arr =
[[-72  -5  14  48  19  13  17 -56]
 [ 56   0  32 -14 -63  16  -6  75]
 [-54 -40 -33 -12  -5  19  22 -62]
 [-18 -33  35  23 -36  19 -75  49]
 [ -1  40 -23   3  31  53 100 -70]
 [-92 -77 -30  20   5 -26  45  -5]
 [-41 -68   9  18 -58   3 -18 -12]
 [-21  16  68  77 -35  67 -25 -47]]
arr[0,-8]: -72
arr[-7,0]: 56
arr[-6,-1]: -62
arr[5,-1]: -5
arr[:, -7]: [-5, 0, -40, -33, 40, -77, -68, 16]
arr[-4,-6]: -23
arr[-6]: [-54, -40, -33, -12, -5, 19, 22, -62]
arr[:, -1]: [-56, 75, -62, 49, -70, -5, -12, -47]
arr[6,0]: -41
arr[-4,5]: 53
arr[:, 4]: [19, -63, -5, -36, 31, 5, -58, -35]
arr[-8,-4]: 19
arr[-4,7]: -70
arr[-4,4]: 31
arr[2,-2]: 22
arr[3,7]: 49
arr[-7,-7]: 0
arr[1,-3]: 16
arr[-4]: [-1, 40, -23, 3, 31, 53, 100, -70]
arr[-8,1]: -5
arr[-6,-6]: -33
arr[7,4]: -35
arr[7,-1]: -47
arr[3,6]: -75
arr[-5,5]: 19
arr[1]: [56, 0, 32, -14, -63, 16, -6, 75]
arr[3]: [-18, -33, 35, 23, -36, 19, -75, 49]
arr[5,-4]: 5

grid =
-9 -51 7 -10 -12 -17 -37 -67 -10 -19 -11 -12 -45 -69 3
-56 -62 -25 -38 -21 -25 -72 -80 -57 -25 -58 -58 -59 -95 -40
18 -57 -48 -59 -39 -8 -22 21 41 -25 26 12 43 2 74
-22 43 -31 -10 5 12 12 60 -21 14 -20 -19 37 52 -30
grid[0,0] -> -9
grid[-4,-10] -> -17
grid[2,-12] -> -59
grid[3,-3] -> 37
grid[-2,6] -> -22
grid[0,-1] -> 3
grid[0,-6] -> -19
grid[-2,1] -> -57
grid[-4,3] -> -10
grid[1,10] -> -58
grid[-2,-6] -> -25
grid[0,-4] -> -12
grid[0,-11] -> -12
grid[:, 2] -> [7, -25, -48, -31]
grid[2,8] -> 41
grid[-1] -> [-22, 43, -31, -10, 5, 12, 12, 60, -21, 14, -20, -19, 37, 52, -30]
grid[:, -15] -> [-9, -56, 18, -22]
grid[-2,-8] -> 21
grid[2,10] -> 26
grid[-3,-14] -> -62
grid[0] -> [-9, -51, 7, -10, -12, -17, -37, -67, -10, -19, -11, -12, -45, -69, 3]
grid[-2,-1] -> 74
grid[:, 3] -> [-10, -38, -59, -10]

a = ((29, 3, -4, 36, 36, -22, -42, -58, -4, 29, -23, 23, -17, 15), (56, 58, 23, 40, 68, 38, 8, -14, -90, 18, -89, 80, 34, 33), (14, -9, -12, 21, 25, -35, -30, -14, 20, 4, -2, -6, -11, -5), (55, 27, 4, 56, 73, -21, -14, -11, -15, 8, -46, 24, -12, -5), (29, 23, 18, 18, 44, -30, -17, -6, -8, -6, -19, 18, 16, -1), (9, -10, -20, 21, 16, -5, -18, -18, 6, 15, -13, 4, -20, 4), (34, -6, -22, 50, 54, -39, -48, -41, 25, 23, -21, 3, -46, -1), (23, -16, -32, 43, 63, -60, -46, -13, 44, 5, -8, -8, -35, -23), (31, 14, -3, 36, 43, -7, -11, -12, 4, 10, -25, 8, -36, -4))
Rows and columns are counted from 0.
(0, 0) => 29
(2, 3) => 21
(4, 9) => -6
(6, 8) => 25
(4, 6) => -17
(6, 6) => -48
(1, 8) => -90
(5, 7) => -18
(3, 9) => 8
(4, 8) => -8
(5, 5) => -5
(2, 6) => -30
(6, 1) => -6
(6, 7) => -41
(8, 0) => 31
(7, 11) => -8
(3, 8) => -15
(8, 7) => -12
(7, 8) => 44
(1, 12) => 34
(5, 13) => 4
(8, 8) => 4
(7, 0) => 23
(3, 6) => -14
(7, 12) => -35
(8, 1) => 14
(2, 8) => 20
(4, 11) => 18
(5, 3) => 21
(1, 0) => 56
(1, 10) => -89
(4, 5) => -30
(6, 3) => 50
(5, 8) => 6
